Below is a small trained network, with its code and all its weights. Each question gives an input and a class and asks what happens when units are switched off, that is, made to give their printed mean instead of their output.

import numpy as np


def w(rows, s, z=0):
    codes = np.array(rows[::2]) - 128.0
    scale = np.full(codes.shape[1], s)
    scale[-1] = z or s
    return codes * scale


def f(y):
    return y / 2 * (1 + np.tanh(0.7978845608 * (y + 0.044715 * y**3)))


def log_softmax(a):
    a = a - a.max(-1, keepdims=True)
    return a - np.log(np.exp(a).sum(-1, keepdims=True))


def net(x, mask):
    res = np.array(x, float).reshape(1, 2) / 4 @ E
    y = f(res @ A[0][:, :-1].T + A[0][:, -1])
    res = res + np.where(mask, y, B[0][:, -1]) @ B[0][:, :-1]
    return log_softmax(res[-1] @ U[:, :-1].T + U[:, -1])


A, B = {}, {}
E = w([
[198,122,120,7,159,188,167],'x0',
[74,118,137,131,165,50,167],'x1',
],0.02)
A[0] = w([
[66,186,145,235,138,78,88,167],'neuron 0',
[168,122,126,19,107,130,135,108],'neuron 1',
[87,95,128,125,199,142,124,110],'neuron 2',
[194,166,114,143,54,143,55,86],'neuron 3',
[155,139,106,60,135,123,162,147],'neuron 4',
[135,80,168,106,210,181,143,90],'neuron 5',
[153,75,172,28,121,92,241,124],'neuron 6',
[130,114,116,122,141,142,132,255],'neuron 7',
[117,92,116,95,157,33,149,101],'neuron 8',
[106,206,153,82,159,190,159,93],'neuron 9',
[183,198,166,107,87,217,69,132],'neuron 10',
[117,98,180,123,244,59,254,132],'neuron 11',
],0.0098,0.014)
B[0] = w([
[92,122,167,129,149,166,137,251],'neuron 0',
[118,132,134,143,154,155,111,199],'neuron 1',
[145,139,109,128,105,120,180,138],'neuron 2',
[143,170,82,202,226,69,150,167],'neuron 3',
[105,108,187,155,120,135,137,190],'neuron 4',
[82,107,119,248,149,87,216,160],'neuron 5',
[139,87,175,144,127,159,176,211],'neuron 6',
[102,151,170,57,121,183,75,209],'neuron 7',
[146,155,54,142,134,122,149,171],'neuron 8',
[102,76,112,203,146,113,172,160],'neuron 9',
[153,155,72,116,139,139,129,204],'neuron 10',
[210,180,79,123,172,129,109,217],'neuron 11',
],0.016,0.021)
U = w([
[95,70,162,188,122,115,141,79],'0',
[182,157,26,135,136,101,123,130],'1',
[142,113,177,6,102,139,73,254],'2',
[150,63,90,150,66,67,124,83],'3',
],0.015,0.0083)

Each question gives the input, the list of numbers given to net, and the class t.
The units are the neurons (one row each of A and B). Each row of codes is followed by its name. A weight is (code - 128) times the scale printed after its matrix; where a second scale follows, it is the last column's (A, B and U).
mask holds one flag per neuron, in row order. A switched-off neuron (its flag False) gives its mean, the last column of its row in B, instead of its output. The means were averaged over made-up inputs and are rounded, as every weight is.
A unit's drop is (log p(t) with every unit on - log p(t) with that unit switched off) / (log p(t) with every unit on - log p(t) with every unit switched off).
The circuit of an input: a set's keep is (log p(t) with only the set's units on - log p(t) with every unit switched off) / (log p(t) with every unit on - log p(t) with every unit switched off). Starting from all 12 units, units are removed one at a time, each time the one whose removal leaves the highest keep (on an exact tie, the one counted first), for as long as the keep stays at least 0.8.
units of the circuit, in order: the units of the circuit, biggest drop first
unit that matters most: the unit with the biggest drop
top k neurons: the k neurons with the biggest drops, biggest first
drop of u: that unit's drop, to one decimal
input [0,4], class 1: units of the circuit, in order : neuron 11
input [-3,1], class 2: units of the circuit, in order : neuron 5; neuron 3
input [1,-3], class 2: top 3 neurons : neuron 11; neuron 8; neuron 5
input [5,5], class 0: top 2 neurons : neuron 6; neuron 4
input [2,3], class 2: top 2 neurons : neuron 3; neuron 10
input [-6,8], class 1: top 2 neurons : neuron 11; neuron 8
input [-1,3], class 2: top 2 neurons : neuron 3; neuron 5
input [0,3], class 2: top 4 neurons : neuron 3; neuron 5; neuron 10; neuron 9
input [4,2], class 0: top 2 neurons : neuron 5; neuron 6
input [-5,-6], class 1: top 4 neurons : neuron 3; neuron 6; neuron 4; neuron 10
input [-3,-1], class 2: top 2 neurons : neuron 5; neuron 9
input [7,-6], class 0: top 2 neurons : neuron 4; neuron 11
input [-3,-4], class 1: drop of neuron 4 : 1.5
input [7,5], class 0: drop of neuron 6 : 0.5
input [5,-4], class 0: unit that matters most : neuron 11
input [-4,-6], class 1: drop of neuron 3 : 0.6
input [-3,2], class 2: drop of neuron 9 : 0.2
